[[+1.83,+3.19,+0.67],
[-0.19,-1.01,-1.08],
[-2.16,+6.23,-4.85],
[+3.87,-2.49,-1.14],
[-0.78,+3.75,+0.08]]
->
[[+1.83,+3.19],
[-0.19,-1.01]]

[[+3.20,-0.19,+3.84,-4.61],
[+2.54,+3.70,-0.27,+2.73]]
->
[[+3.20,-0.19],
[+2.54,+3.70]]

[[-5.04,-1.87],
[-0.53,+3.58],
[+2.67,-4.04]]
->
[[-5.04,-1.87],
[-0.53,+3.58]]

[[+1.70,+2.10,+1.24,-1.67,+4.37],
[+4.22,+5.32,+2.66,+3.64,+2.82],
[+0.39,+0.76,+1.93,-3.37,+3.72],
[-1.36,+2.02,-2.79,+5.96,-0.54],
[+3.18,+1.21,+3.55,-3.11,+2.56]]
->
[[+1.70,+2.10],
[+4.22,+5.32]]

[[+5.20,-4.05],
[+3.16,-4.90],
[-4.60,+2.14]]
->
[[+5.20,-4.05],
[+3.16,-4.90]]

[[+5.33,-2.08],
[+5.58,-2.69],
[+5.38,-2.19],
[+4.97,-0.28],
[+6.07,-3.06]]
->
[[+5.33,-2.08],
[+5.58,-2.69]]

[[+4.16,+0.98,-3.56,-2.57],
[-6.18,+2.91,-5.14,+4.47],
[-4.36,-0.21,+3.62,+4.69],
[-1.38,+4.50,-1.77,+4.13]]
->
[[+4.16,+0.98],
[-6.18,+2.91]]

[[-2.43,-5.86,+0.22,-2.42,+1.39],
[-1.22,-0.41,+2.30,+0.04,-1.07],
[-0.33,+1.87,+1.30,+0.63,-1.00],
[+1.52,+0.02,+0.57,+1.58,-2.87],
[+2.82,-0.10,-1.07,+1.62,-1.55]]
->
[[-2.43,-5.86],
[-1.22,-0.41]]

[[+1.08,-2.17],
[-2.56,+0.49],
[-4.64,-2.26],
[-1.75,+1.56]]
->
[[+1.08,-2.17],
[-2.56,+0.49]]
---
[[-5.12,-0.05,-5.83,+2.79],
[+0.24,+0.84,+0.09,+5.88],
[+4.10,+4.99,-2.09,-2.99],
[-2.10,+0.15,-2.95,-0.20],
[+3.73,-3.18,+3.87,+6.10]]
->
[+2.79,+0.09,+4.99,-2.10]

[[-0.08,+1.12,+3.91,-5.28],
[+0.74,-5.15,-0.66,+5.73],
[+0.21,+5.06,-3.28,+0.77],
[+3.08,+0.71,+0.45,+2.01],
[-5.05,-4.71,-0.60,-5.85]]
->
[-5.28,-0.66,+5.06,+3.08]

[[-1.31,-1.50,+0.19,-1.70],
[+0.58,+4.49,-1.16,-1.34],
[+0.17,+0.08,-0.73,-1.42]]
->
[-1.70,-1.16,+0.08]

[[+5.56,-0.62,-3.74,-1.22,-2.62],
[+4.85,-3.16,-2.37,-3.53,-4.17],
[-3.36,+0.11,-0.71,+0.25,-1.96],
[+5.83,-0.20,-1.25,+0.25,-3.02]]
->
[-2.62,-3.53,-0.71,-0.20]

[[+6.00,+3.66,+0.27],
[-4.95,+0.67,+4.79]]
->
[+0.27,+0.67]

[[+4.34,-2.50,+5.55,+3.19],
[-0.86,-0.91,+1.87,-2.10],
[-0.90,+0.36,+0.82,-1.73],
[+3.67,-1.70,+4.57,+2.94],
[+3.46,+4.06,-1.72,+4.23]]
->
[+3.19,+1.87,+0.36,+3.67]
---
[[-0.79,+0.16,+0.06],
[-2.93,-2.43,+0.06],
[+5.40,-3.73,-0.55]]
->
[[-0.79,+0.16],
[-2.93,-2.43],
[+5.40,-3.73]]

[[+0.66,+2.35,-4.15,+5.88],
[+4.62,+1.12,+2.90,-0.58],
[+3.43,+0.58,+1.19,+2.25],
[+1.78,-1.20,-0.97,-1.11],
[-0.99,-0.94,-2.96,+0.11]]
->
[[+0.66,+2.35],
[+4.62,+1.12],
[+3.43,+0.58]]

[[-0.97,+0.01,+0.65],
[+2.29,-2.91,+2.53],
[+1.96,+2.47,-1.05],
[+5.35,+3.86,-1.75],
[+3.50,+4.22,-1.61]]
->
[[-0.97,+0.01],
[+2.29,-2.91],
[+1.96,+2.47]]

[[+2.27,-0.22,+0.13,-3.36,-2.27],
[-1.03,-5.69,+1.88,-2.57,-3.40],
[+1.30,+0.15,-0.02,-1.74,-1.10],
[-1.50,-6.02,+1.98,-2.14,-3.22],
[-3.80,-2.31,+0.68,+3.73,+1.76]]
->
[[+2.27,-0.22],
[-1.03,-5.69],
[+1.30,+0.15]]

[[+2.41,+1.84,-1.58],
[+1.38,+0.61,-0.10],
[-4.75,-0.67,+0.84]]
->
[[+2.41,+1.84],
[+1.38,+0.61],
[-4.75,-0.67]]

[[+0.01,-3.40,+1.69],
[+0.76,-3.45,+0.07],
[+0.03,+0.22,+1.89],
[+0.69,-4.43,+0.31]]
->
[[+0.01,-3.40],
[+0.76,-3.45],
[+0.03,+0.22]]
